[122 117 123 136 123 120 133 151 129 128 130 141 139 119 134]
Read off the first entry from the left.
A: 122
The 2nd entry from the left: 117
Read off the third smallest entry.
A: 120
Read off the entry just left of 141.
A: 130
The entry just right of the smallest entry -> 123

array([134, 157, 114, 122, 144, 112, 115, 135, 120, 115, 137, 116, 135,
       143])
The entry just left of 143 is 135
Report the entry just right of the largest entry.
114

Read these off the matrix that follows. Rows and columns are numbered from 1.
1) Read off the entry at row 1, column 1.
2) Read off the entry in row 3 and column 1.
3) Read off the top entry of the column that holds the largest entry.
4) Read off the entry directly below 121.
5) Read off the bottom-left entry.
6) Read off the entry at row 2, column 3.
7) Read off the entry directly below 118.
[[109 126 127 110 128 146 110 156 144 117 136 144 154 114 135 132]
 [126 132 127 125 127 132 116 137 129 128 127 132 134 127 131 127]
 [144 120 127 143 131 121 146 106 104 137 139 122 116 140 118 116]
 [117 130 127 117 127 139 110 149 138 122 130 138 144 120 134 130]]
1) 109
2) 144
3) 156
4) 139
5) 117
6) 127
7) 134

[[105, 123, 138, 157, 113, 149, 113, 152, 148],
 [138, 129, 123, 128, 116, 122, 116, 112, 117]]
Indices start at 1.
The entry in row 1 and column 1: 105
Which number is the entry at row 2, column 1?
Answer: 138
The entry just right of 112: 117
The entry in the top-right corner: 148
The entry directly above 128 is 157
The entry just right of the smallest entry: 123
The entry in row 2 and column 2: 129
Which number is the entry just left of the largest entry?
Answer: 138
Which number is the entry directly above 112?
Answer: 152

grid =
[[132 127 130 137]
 [125 123 129 129]
 [121 120 131 125]
 [130 123 138 138]
 [128 118 149 142]]
What is the entry directly above 149? 138
What is the largest entry in the last row? 149
The 4th-last entry, reading row by row is 128
The minimum: 118
What is the 3rd entry on the main diagonal? 131
What is the last entry, reading row by row? 142
The first entry on the main diagonal is 132
The entry just right of 121 -> 120
